Below is a small trained network, with its code and all its weights. Each question gives an input and a class and asks what happens when units are switched off, that is, made to give their printed mean instead of their output.

import numpy as np


def w(rows, s, z=0):
    codes = np.array(rows[::2]) - 128.0
    scale = np.full(codes.shape[1], s)
    scale[-1] = z or s
    return codes * scale


def norm(h):
    return h / np.sqrt((h * h).mean(-1, keepdims=True) + 1e-5)


def f(y):
    return np.maximum(y, 0)


def log_softmax(a):
    a = a - a.max(-1, keepdims=True)
    return a - np.log(np.exp(a).sum(-1, keepdims=True))


def net(x, mask):
    res = np.array(x, float).reshape(1, 3) / 4 @ E
    u = 0
    for l in range(2):
        y = f(norm(res) @ A[l][:, :-1].T + A[l][:, -1])
        res = res + np.where(mask[u : u + 5], y, B[l][:, -1]) @ B[l][:, :-1]
        u += 5
    return log_softmax(norm(res)[-1] @ U[:, :-1].T + U[:, -1])


A, B = {}, {}
E = w([
[101,122,123,70,214,97,124,143],'x0',
[117,154,212,4,130,67,55,80],'x1',
[116,177,141,167,143,133,207,74],'x2',
],0.011)
A[0] = w([
[196,67,78,142,108,84,1,56,119],'L0N0',
[144,56,23,122,138,168,89,178,49],'L0N1',
[140,127,172,136,57,98,135,53,84],'L0N2',
[116,78,109,164,134,127,135,187,3],'L0N3',
[133,95,112,64,185,104,93,101,60],'L0N4',
],0.009,0.0064)
B[0] = w([
[189,126,157,94,144,196,182,105,254],'L0N0',
[92,129,106,98,59,136,130,250,238],'L0N1',
[158,169,129,98,113,103,123,123,221],'L0N2',
[105,74,188,239,62,91,181,125,166],'L0N3',
[60,157,139,83,205,116,39,110,219],'L0N4',
],0.012,0.0048)
A[1] = w([
[114,76,82,166,106,81,147,237,2],'L1N0',
[167,81,85,104,20,137,83,15,52],'L1N1',
[37,88,209,82,219,88,75,103,92],'L1N2',
[136,76,3,110,51,95,117,179,64],'L1N3',
[115,4,87,174,61,48,121,195,37],'L1N4',
],0.0077,0.0055)
B[1] = w([
[14,112,197,238,37,120,107,154,194],'L1N0',
[205,180,225,219,87,193,135,68,159],'L1N1',
[51,30,47,139,255,90,18,82,254],'L1N2',
[115,113,207,140,177,37,112,133,186],'L1N3',
[20,122,139,204,124,179,29,194,193],'L1N4',
],0.0099,0.0065)
U = w([
[65,97,128,188,86,137,116,174,219],'0',
[160,123,3,173,144,169,236,107,138],'1',
[163,101,108,55,109,154,138,198,2],'2',
[231,167,184,121,52,155,126,83,131],'3',
[90,92,103,71,195,87,70,84,250],'4',
[98,192,142,78,143,58,179,84,26],'5',
],0.019,0.0035)

Each question gives the input, the list of numbers given to net, and the class t.
The units are the neurons (one row each of A and B). Each row of codes is followed by its name. A weight is (code - 128) times the scale printed after its matrix; where a second scale follows, it is the last column's (A, B and U).
mask holds one flag per neuron, layer by layer. A switched-off neuron (its flag False) gives its mean, the last column of its row in B, instead of its output. The means were averaged over made-up inputs and are rounded, as every weight is.
A unit's drop is (log p(t) with every unit on - log p(t) with that unit switched off) / (log p(t) with every unit on - log p(t) with every unit switched off).
The circuit of an input: a set's keep is (log p(t) with only the set's units on - log p(t) with every unit switched off) / (log p(t) with every unit on - log p(t) with every unit switched off). Starting from all 10 units, units are removed one at a time, each time the one whose removal leaves the highest keep (on an exact tie, the one counted first), for as long as the keep stays at least 0.8.
units of the circuit, in order: the units of the circuit, biggest drop first
top k neurons: the k neurons with the biggest drops, biggest first
k most important neurons of layer l: the k neurons of layer l with the biggest drops, biggest first
drop of u: that unit's drop, to one decimal
input [7,-3,-4], class 0: units of the circuit, in order => L0N1
input [-3,4,7], class 3: units of the circuit, in order => L0N4, L1N2
input [-5,8,-6], class 3: units of the circuit, in order => L0N0, L1N1
input [8,-4,6], class 1: top 2 neurons => L0N4, L1N2
input [6,-2,8], class 1: units of the circuit, in order => L0N4, L1N3
input [-3,-1,4], class 1: top 2 neurons => L1N3, L1N0
input [4,-1,6], class 1: top 3 neurons => L0N4, L1N2, L1N3
input [4,-2,1], class 0: top 2 neurons => L0N4, L0N0
input [0,1,6], class 5: 2 most important neurons of layer 1 => L1N2, L1N1
input [-6,4,1], class 3: drop of L1N3 => 0.0
input [-5,7,6], class 3: drop of L1N2 => 0.1
input [-1,0,-8], class 2: drop of L0N0 => 1.1
